Below is a small trained network, with its code and all its weights. Each question gives an input and a target symbol and asks what happens when units are switched off, that is, made to give their printed mean instead of their output.

import numpy as np


def w(rows, s, z=0):
    codes = np.array(rows[::2]) - 128.0
    scale = np.full(codes.shape[1], s)
    scale[-1] = z or s
    return codes * scale


def f(y):
    return np.maximum(y, 0)


def softmax(a):
    e = np.exp(a - a.max(-1, keepdims=True))
    return e / e.sum(-1, keepdims=True)


def log_softmax(a):
    a = a - a.max(-1, keepdims=True)
    return a - np.log(np.exp(a).sum(-1, keepdims=True))


def net(x, mask):
    ids = ['ΔΨΩεμσφ'.index(c) for c in x.split()]
    T = len(ids)
    res = E[ids] + P[:T]
    u = 0
    for l in range(2):
        q, k, v = (res @ M[l].T for M in (Q, K, V))
        z = softmax(np.where(np.tri(T) > 0, q @ k.T / 3**0.5, -1e9)) @ v
        res = res + np.where(mask[u], z, O[l][:, -1]) @ O[l][:, :-1]
        u += 1
        y = f(res @ A[l][:, :-1].T + A[l][:, -1])
        res = res + np.where(mask[u : u + 12], y, B[l][:, -1]) @ B[l][:, :-1]
        u += 12
    return log_softmax(res[-1] @ U[:, :-1].T + U[:, -1])


Q, K, V, O, A, B = {}, {}, {}, {}, {}, {}
E = w([
[89,66,32,102],'Δ',
[116,89,196,154],'Ψ',
[99,88,34,137],'Ω',
[110,114,36,129],'ε',
[64,54,54,192],'μ',
[201,216,116,254],'σ',
[214,178,175,89],'φ',
],0.0099)
P = w([
[49,135,116,83],'0',
[175,94,24,150],'1',
[62,158,147,139],'2',
[210,77,62,161],'3',
[102,138,182,151],'4',
[246,71,95,173],'5',
[126,98,215,150],'6',
[254,58,84,177],'7',
],0.0077)
Q[0] = w([
[98,218,245,87],'0.h0',
[112,156,171,118],'0.h0',
[214,94,39,205],'0.h0',
],0.012)
K[0] = w([
[82,154,9,82],'0.h0',
[75,149,42,113],'0.h0',
[204,136,194,189],'0.h0',
],0.014)
V[0] = w([
[147,93,130,156],'0.h0',
[36,2,28,9],'0.h0',
[81,17,177,200],'0.h0',
],0.0062)
O[0] = w([
[124,153,153,142,190],'0.h0',
[180,75,211,177,32],'0.h0',
[91,150,254,124,2],'0.h0',
],0.0082,0.00074)
A[0] = w([
[1,198,170,109,254],'0.n0',
[27,136,91,194,227],'0.n1',
[133,146,171,245,104],'0.n2',
[95,149,203,78,120],'0.n3',
[8,152,132,13,166],'0.n4',
[233,114,129,244,46],'0.n5',
[118,39,161,30,143],'0.n6',
[199,171,211,57,191],'0.n7',
[73,214,49,167,85],'0.n8',
[18,100,91,218,138],'0.n9',
[196,169,152,246,82],'0.n10',
[208,172,203,47,194],'0.n11',
],0.007,0.0035)
B[0] = w([
[98,131,254,68,179],'0.n0',
[153,135,205,71,254],'0.n1',
[102,122,118,43,173],'0.n2',
[65,151,123,67,149],'0.n3',
[48,225,133,138,173],'0.n4',
[22,124,54,93,192],'0.n5',
[104,130,160,193,174],'0.n6',
[166,196,73,90,195],'0.n7',
[34,43,88,86,209],'0.n8',
[186,115,163,61,227],'0.n9',
[77,170,102,74,178],'0.n10',
[185,197,73,90,198],'0.n11',
],0.0075,0.0043)
Q[1] = w([
[255,177,158,181],'1.h0',
[70,93,69,116],'1.h0',
[58,86,124,72],'1.h0',
],0.0079)
K[1] = w([
[124,2,249,214],'1.h0',
[98,230,52,178],'1.h0',
[126,223,65,24],'1.h0',
],0.0053)
V[1] = w([
[133,87,125,117],'1.h0',
[70,72,140,169],'1.h0',
[2,86,103,158],'1.h0',
],0.0061)
O[1] = w([
[81,43,131,136,143],'1.h0',
[62,50,80,213,3],'1.h0',
[87,156,114,252,97],'1.h0',
],0.0042,0.002)
A[1] = w([
[125,129,242,149,132],'1.n0',
[83,82,175,190,82],'1.n1',
[106,149,120,57,128],'1.n2',
[71,167,155,149,89],'1.n3',
[112,133,145,176,241],'1.n4',
[63,57,82,158,74],'1.n5',
[127,79,127,218,80],'1.n6',
[179,157,133,167,254],'1.n7',
[96,152,254,161,149],'1.n8',
[130,105,58,106,63],'1.n9',
[93,69,190,81,108],'1.n10',
[123,68,116,207,182],'1.n11',
],0.0096,0.0067)
B[1] = w([
[129,126,38,135,182],'1.n0',
[202,191,104,159,152],'1.n1',
[128,157,164,194,254],'1.n2',
[59,121,110,192,142],'1.n3',
[92,52,135,132,178],'1.n4',
[132,252,142,150,167],'1.n5',
[159,187,153,243,142],'1.n6',
[88,1,157,124,201],'1.n7',
[122,100,68,132,195],'1.n8',
[145,140,89,168,194],'1.n9',
[196,193,109,119,205],'1.n10',
[109,158,195,137,173],'1.n11',
],0.0093,0.0065)
U = w([
[178,146,162,202,119],'Δ',
[94,173,63,143,3],'Ψ',
[123,93,139,147,121],'Ω',
[81,2,174,92,220],'ε',
[227,83,47,113,117],'μ',
[32,129,152,129,103],'σ',
[173,202,200,68,199],'φ',
],0.0086,0.004)

Each question gives the input, a string of symbols that net reads in full, and the target symbol t.
The units are the heads (3 rows each of Q, K, V and O) and the neurons (one row each of A and B). Each row of codes is followed by its name. A weight is (code - 128) times the scale printed after its matrix; where a second scale follows, it is the last column's (O, A, B and U).
mask holds one flag per unit, layer by layer, with each layer's heads first. A switched-off unit (its flag False) gives its mean, the last column of its rows in O or B, instead of its output. The means were averaged over made-up inputs and are rounded, as every weight is.
A unit's drop is (log p(t) with every unit on - log p(t) with that unit switched off) / (log p(t) with every unit on - log p(t) with every unit switched off).
The circuit of an input: a set's keep is (log p(t) with only the set's units on - log p(t) with every unit switched off) / (log p(t) with every unit on - log p(t) with every unit switched off). Starting from the 12 units with the biggest drops (on a tie, the unit counted first), units are removed one at a time, each time the one whose removal leaves the highest keep (on an exact tie, the one counted first), for as long as the keep stays at least 0.8.
circuit, biggest first: the units of the circuit, biggest drop first
k most important neurons: the k neurons with the biggest drops, biggest first
k most important neurons of layer l: the k neurons of layer l with the biggest drops, biggest first
drop when u is switched off: that unit's drop, to one decimal
input Δ Ψ σ Δ Δ ε ε Ω, target Ψ: circuit, biggest first	0.h0; 0.n8; 1.n5
input μ Ω ε Δ, target Δ: 2 most important neurons of layer 0	0.n11; 0.n7
input ε ε μ μ Δ, target μ: 3 most important neurons	1.n0; 1.n10; 1.n1
input ε Δ σ μ, target Ψ: 2 most important neurons	0.n8; 1.n5
input σ Δ σ ε φ Δ σ ε, target Ψ: circuit, biggest first	0.h0
input ε Δ Ω, target ε: circuit, biggest first	0.h0; 1.n4; 1.n5
input Δ ε σ μ μ σ Δ, target σ: circuit, biggest first	0.h0; 0.n4; 1.n3
input φ μ φ Δ ε, target φ: 2 most important neurons	0.n11; 0.n7
input φ Δ σ ε ε ε, target Ψ: circuit, biggest first	0.h0; 0.n8; 1.n5
input φ μ Δ Δ Ψ σ, target Ψ: 2 most important neurons	0.n8; 0.n5
input φ Ψ σ Δ ε φ σ Ω, target Ψ: 2 most important neurons of layer 0	0.n4; 0.n8
input μ μ Ω, target μ: 4 most important neurons of layer 1	1.n0; 1.n10; 1.n8; 1.n1
input μ Ω ε Ψ Δ μ, target ε: 2 most important neurons	0.n8; 0.n9
input ε Δ σ Δ φ μ σ Δ, target Ψ: 2 most important neurons of layer 0	0.n4; 0.n8
input Δ μ σ Ψ Ω Δ, target ε: most important neuron of layer 1	1.n10
input μ φ φ ε σ Δ, target Ψ: 3 most important neurons of layer 0	0.n4; 0.n8; 0.n0
input Ω Δ Δ Δ, target Δ: 2 most important neurons of layer 1	1.n6; 1.n5
input ε φ Ω φ Ψ μ Δ μ, target ε: 2 most important neurons	0.n8; 1.n5
input φ Δ Ψ Ω Ω φ μ, target φ: 2 most important neurons of layer 1	1.n10; 1.n7
input Δ σ Ψ Ψ μ ε μ, target μ: most important neuron of layer 1	1.n0
input Δ Δ φ Δ ε Ω ε, target ε: 2 most important neurons of layer 0	0.n8; 0.n5
input Δ μ φ φ Δ, target φ: drop when 1.n7 is switched off	0.1
input Δ Ψ σ, target σ: drop when 0.n11 is switched off	0.1
